Below is a small trained network, with its code and all its weights. Each question gives an input and a target symbol and asks what happens when units are switched off, that is, made to give their printed mean instead of their output.

import numpy as np


def w(rows, s, z=0):
    codes = np.array(rows[::2]) - 128.0
    scale = np.full(codes.shape[1], s)
    scale[-1] = z or s
    return codes * scale


def norm(h):
    return h / np.sqrt((h * h).mean(-1, keepdims=True) + 1e-5)


def f(y):
    return y / 2 * (1 + np.tanh(0.7978845608 * (y + 0.044715 * y**3)))


def softmax(a):
    e = np.exp(a - a.max(-1, keepdims=True))
    return e / e.sum(-1, keepdims=True)


def log_softmax(a):
    a = a - a.max(-1, keepdims=True)
    return a - np.log(np.exp(a).sum(-1, keepdims=True))


def net(x, mask):
    ids = ['αβγζηλξπω'.index(c) for c in x.split()]
    T = len(ids)
    res = E[ids] + P[:T]
    u = 0
    for l in range(3):
        r = norm(res)
        for j in range(2):
            rows = slice(4 * j, 4 * j + 4)
            q, k, v = (r @ M[l][rows].T for M in (Q, K, V))
            z = softmax(np.where(np.tri(T) > 0, q @ k.T / 4**0.5, -1e9)) @ v
            o = O[l][rows]
            res = res + np.where(mask[u + j], z, o[:, -1]) @ o[:, :-1]
        u += 2
        y = f(norm(res) @ A[l][:, :-1].T + A[l][:, -1])
        res = res + np.where(mask[u : u + 4], y, B[l][:, -1]) @ B[l][:, :-1]
        u += 4
    return log_softmax(norm(res)[-1] @ U[:, :-1].T + U[:, -1])


Q, K, V, O, A, B = {}, {}, {}, {}, {}, {}
E = w([
[162,148,118,119,173,72],'α',
[166,164,165,109,86,191],'β',
[122,103,163,90,95,137],'γ',
[160,148,210,121,114,69],'ζ',
[163,61,114,60,155,108],'η',
[110,138,130,124,222,124],'λ',
[105,68,130,106,157,153],'ξ',
[86,111,116,131,104,52],'π',
[120,2,160,87,78,156],'ω',
],0.028)
P = w([
[164,85,11,2,148,156],'0',
[85,107,102,16,144,180],'1',
[126,116,106,35,136,166],'2',
[155,130,102,48,130,154],'3',
[135,157,119,52,124,149],'4',
[163,160,124,73,131,146],'5',
[160,170,131,84,128,144],'6',
[174,170,134,89,126,144],'7',
[173,183,138,98,126,136],'8',
[169,189,142,105,133,134],'9',
[183,190,165,113,129,138],'10',
[171,204,173,123,135,135],'11',
[188,204,152,124,133,132],'12',
],0.0069)
Q[0] = w([
[132,153,160,114,191,101],'0.h1',
[134,84,158,109,234,89],'0.h1',
[163,169,172,88,127,98],'0.h1',
[30,16,78,247,96,221],'0.h1',
[156,204,29,95,161,87],'0.h2',
[151,113,98,39,185,171],'0.h2',
[130,72,108,199,86,107],'0.h2',
[129,73,102,180,105,113],'0.h2',
],0.011)
K[0] = w([
[103,106,140,92,133,76],'0.h1',
[45,100,152,70,172,93],'0.h1',
[49,142,117,117,98,64],'0.h1',
[222,137,169,101,173,247],'0.h1',
[157,158,98,137,157,112],'0.h2',
[161,112,166,114,181,146],'0.h2',
[114,110,51,158,117,147],'0.h2',
[115,126,65,148,123,142],'0.h2',
],0.012)
V[0] = w([
[72,152,93,155,98,112],'0.h1',
[159,84,206,36,194,160],'0.h1',
[162,125,129,127,139,130],'0.h1',
[222,152,175,80,155,149],'0.h1',
[254,93,195,48,228,233],'0.h2',
[124,84,50,176,97,136],'0.h2',
[50,168,52,67,166,91],'0.h2',
[125,117,114,149,113,121],'0.h2',
],0.0084)
O[0] = w([
[189,121,124,140,123,135,101],'0.h1',
[6,151,98,139,170,113,214],'0.h1',
[105,134,130,117,124,123,128],'0.h1',
[43,141,136,98,102,135,144],'0.h1',
[67,103,129,2,188,160,244],'0.h2',
[128,94,172,187,94,132,72],'0.h2',
[137,114,50,171,127,143,128],'0.h2',
[130,125,135,144,118,129,110],'0.h2',
],0.0091,0.011)
A[0] = w([
[128,101,80,150,100,240,108],'0.n1',
[185,9,214,94,82,172,248],'0.n2',
[126,62,168,52,49,51,138],'0.n3',
[115,111,116,176,146,46,182],'0.n4',
],0.016,0.0015)
B[0] = w([
[8,116,202,73,129,95,136],'0.n1',
[80,132,31,48,77,121,212],'0.n2',
[102,178,90,146,164,105,254],'0.n3',
[123,113,136,196,90,221,141],'0.n4',
],0.015,0.0084)
Q[1] = w([
[31,190,123,158,156,207],'1.h1',
[123,151,191,149,5,70],'1.h1',
[42,6,75,117,126,96],'1.h1',
[204,51,126,119,119,137],'1.h1',
[143,48,58,156,53,79],'1.h2',
[42,144,178,167,219,202],'1.h2',
[34,253,9,154,96,222],'1.h2',
[73,64,148,182,155,137],'1.h2',
],0.015)
K[1] = w([
[63,252,139,108,164,130],'1.h1',
[86,115,118,208,106,96],'1.h1',
[92,113,39,88,95,149],'1.h1',
[198,76,71,160,140,212],'1.h1',
[75,87,111,70,182,54],'1.h2',
[168,169,156,232,86,97],'1.h2',
[212,226,203,51,50,64],'1.h2',
[103,108,127,176,136,63],'1.h2',
],0.018)
V[1] = w([
[131,150,105,205,94,45],'1.h1',
[133,86,111,153,155,168],'1.h1',
[125,56,108,243,150,212],'1.h1',
[124,157,123,166,127,113],'1.h1',
[153,143,168,73,106,16],'1.h2',
[205,217,208,2,110,205],'1.h2',
[120,205,176,188,72,86],'1.h2',
[107,93,56,191,153,215],'1.h2',
],0.0081)
O[1] = w([
[120,60,199,133,131,155,69],'1.h1',
[123,119,118,118,103,88,97],'1.h1',
[98,107,196,86,85,48,1],'1.h1',
[113,112,156,111,126,138,109],'1.h1',
[117,143,137,113,99,82,161],'1.h2',
[108,202,254,126,69,142,171],'1.h2',
[63,194,121,52,191,117,99],'1.h2',
[133,87,100,155,156,178,88],'1.h2',
],0.008,0.0098)
A[1] = w([
[206,128,73,144,253,90,188],'1.n1',
[118,191,128,92,34,38,3],'1.n2',
[96,21,216,151,59,84,200],'1.n3',
[6,205,110,170,88,144,64],'1.n4',
],0.014,0.002)
B[1] = w([
[40,29,122,82,86,112,211],'1.n1',
[59,120,180,179,252,152,190],'1.n2',
[15,162,137,78,91,143,133],'1.n3',
[133,68,54,100,85,87,255],'1.n4',
],0.015,0.0096)
Q[2] = w([
[133,126,63,123,224,3],'2.h1',
[99,166,100,28,72,70],'2.h1',
[3,122,61,127,199,24],'2.h1',
[25,161,135,82,127,74],'2.h1',
[228,106,158,114,208,127],'2.h2',
[172,179,122,97,122,220],'2.h2',
[80,104,156,152,96,167],'2.h2',
[78,14,208,44,110,165],'2.h2',
],0.021)
K[2] = w([
[92,103,99,252,53,118],'2.h1',
[132,212,163,108,55,82],'2.h1',
[108,166,190,244,107,164],'2.h1',
[169,215,181,150,112,115],'2.h1',
[136,31,102,111,172,145],'2.h2',
[130,99,102,201,132,212],'2.h2',
[163,180,136,146,170,156],'2.h2',
[79,139,205,51,176,168],'2.h2',
],0.022)
V[2] = w([
[136,118,133,197,197,3],'2.h1',
[130,70,45,184,162,114],'2.h1',
[24,175,156,194,153,142],'2.h1',
[99,172,166,120,152,70],'2.h1',
[95,172,156,101,88,118],'2.h2',
[40,93,102,150,138,137],'2.h2',
[86,153,139,126,193,65],'2.h2',
[145,87,86,51,144,165],'2.h2',
],0.017)
O[2] = w([
[66,163,87,141,154,7,97],'2.h1',
[189,236,115,171,146,81,153],'2.h1',
[32,165,161,75,13,98,209],'2.h1',
[59,90,63,118,69,94,158],'2.h1',
[122,155,113,68,71,152,180],'2.h2',
[170,237,141,181,134,110,248],'2.h2',
[91,142,148,135,69,22,237],'2.h2',
[167,73,223,145,106,145,214],'2.h2',
],0.012,0.014)
A[2] = w([
[5,64,38,146,186,180,138],'2.n1',
[107,54,93,87,237,66,2],'2.n2',
[36,176,32,157,232,165,89],'2.n3',
[228,14,107,240,54,28,52],'2.n4',
],0.015,0.0069)
B[2] = w([
[212,185,171,213,139,121,255],'2.n1',
[107,60,34,98,184,135,173],'2.n2',
[68,8,176,188,70,130,214],'2.n3',
[219,69,205,106,89,56,156],'2.n4',
],0.018,0.0072)
U = w([
[231,56,193,118,85,34,1],'α',
[136,95,158,84,74,220,184],'β',
[99,195,44,210,125,209,69],'γ',
[133,184,224,178,190,130,178],'ζ',
[237,200,48,92,97,119,113],'η',
[165,67,50,74,186,101,105],'λ',
[79,21,169,226,157,119,51],'ξ',
[207,116,95,245,8,124,98],'π',
[64,153,123,121,59,56,188],'ω',
],0.011,0.0032)

Each question gives the input, a string of symbols that net reads in full, and the target symbol t.
The units are the heads (4 rows each of Q, K, V and O) and the neurons (one row each of A and B). Each row of codes is followed by its name. A weight is (code - 128) times the scale printed after its matrix; where a second scale follows, it is the last column's (O, A, B and U).
mask holds one flag per unit, layer by layer, with each layer's heads first. A switched-off unit (its flag False) gives its mean, the last column of its rows in O or B, instead of its output. The means were averaged over made-up inputs and are rounded, as every weight is.
A unit's drop is (log p(t) with every unit on - log p(t) with that unit switched off) / (log p(t) with every unit on - log p(t) with every unit switched off).
The circuit of an input: a set's keep is (log p(t) with only the set's units on - log p(t) with every unit switched off) / (log p(t) with every unit on - log p(t) with every unit switched off). Starting from the 12 units with the biggest drops (on a tie, the unit counted first), units are removed one at a time, each time the one whose removal leaves the highest keep (on an exact tie, the one counted first), for as long as the keep stays at least 0.8.
circuit, biggest first: the units of the circuit, biggest drop first
k most important neurons: the k neurons with the biggest drops, biggest first
top k neurons in layer l: the k neurons of layer l with the biggest drops, biggest first
input λ ω γ α γ, target η: 2 most important neurons : (1.n4; 1.n2)
input π γ β λ ξ ξ π ξ γ β ξ ξ, target β: circuit, biggest first : (2.h2; 0.n3)
input ξ ω λ λ, target ξ: 2 most important neurons : (2.n3; 1.n4)
input π ω γ η η ξ ζ ξ λ η λ α β, target β: 2 most important neurons : (0.n2; 1.n2)
input λ γ α β ξ λ γ, target β: circuit, biggest first : (2.h1)
input α γ ω, target π: 4 most important neurons : (0.n3; 0.n2; 2.n1; 1.n4)
input α ξ ζ ξ β π γ, target γ: 4 most important neurons : (0.n4; 0.n3; 1.n1; 0.n2)
input ω α λ π, target π: circuit, biggest first : (0.h2; 0.n4)
input α π λ, target λ: circuit, biggest first : (0.h2; 1.h2)
input ξ π α ζ γ ζ ξ β ξ ξ π, target β: circuit, biggest first : (2.h1; 1.h2)
input π ξ π, target γ: 3 most important neurons : (1.n3; 1.n4; 0.n4)
input α ζ λ α π λ η, target η: top 2 neurons in layer 0 : (0.n2; 0.n4)
input ζ λ π η α ξ, target ξ: 2 most important neurons : (0.n4; 2.n3)
input ξ ξ η ω α ξ ξ ξ ξ, target ζ: most important neuron : (0.n3)
input η λ ω, target π: 2 most important neurons : (0.n2; 0.n3)
input π λ γ π, target γ: 3 most important neurons : (1.n3; 1.n4; 1.n1)
input η ξ γ, target η: 2 most important neurons : (1.n2; 1.n4)
input ζ ζ π η γ ξ η ξ η ζ ζ, target ζ: 3 most important neurons : (0.n2; 0.n4; 1.n2)
input η π ξ ζ, target ζ: 2 most important neurons : (0.n2; 1.n2)
input η ξ η η, target λ: 4 most important neurons : (1.n1; 1.n2; 0.n4; 2.n2)
input ξ ξ ξ β α ξ, target β: circuit, biggest first : (2.h1)
input π ζ β π β γ η η ξ λ, target β: circuit, biggest first : (2.h1; 1.h2)
input η ξ α, target α: top 2 neurons in layer 1 : (1.n2; 1.n1)
input γ ξ ξ η π ξ λ λ γ, target γ: top 2 neurons in layer 1 : (1.n1; 1.n2)
input ξ λ ξ η, target λ: top 3 neurons in layer 1 : (1.n1; 1.n2; 1.n4)
input λ η λ β ξ π ξ ω π, target β: top 2 neurons in layer 0 : (0.n3; 0.n2)
input ζ η ζ ξ ω η λ ξ β ξ α, target β: circuit, biggest first : (2.h1)
input α η α, target α: top 2 neurons in layer 1 : (1.n1; 1.n2)
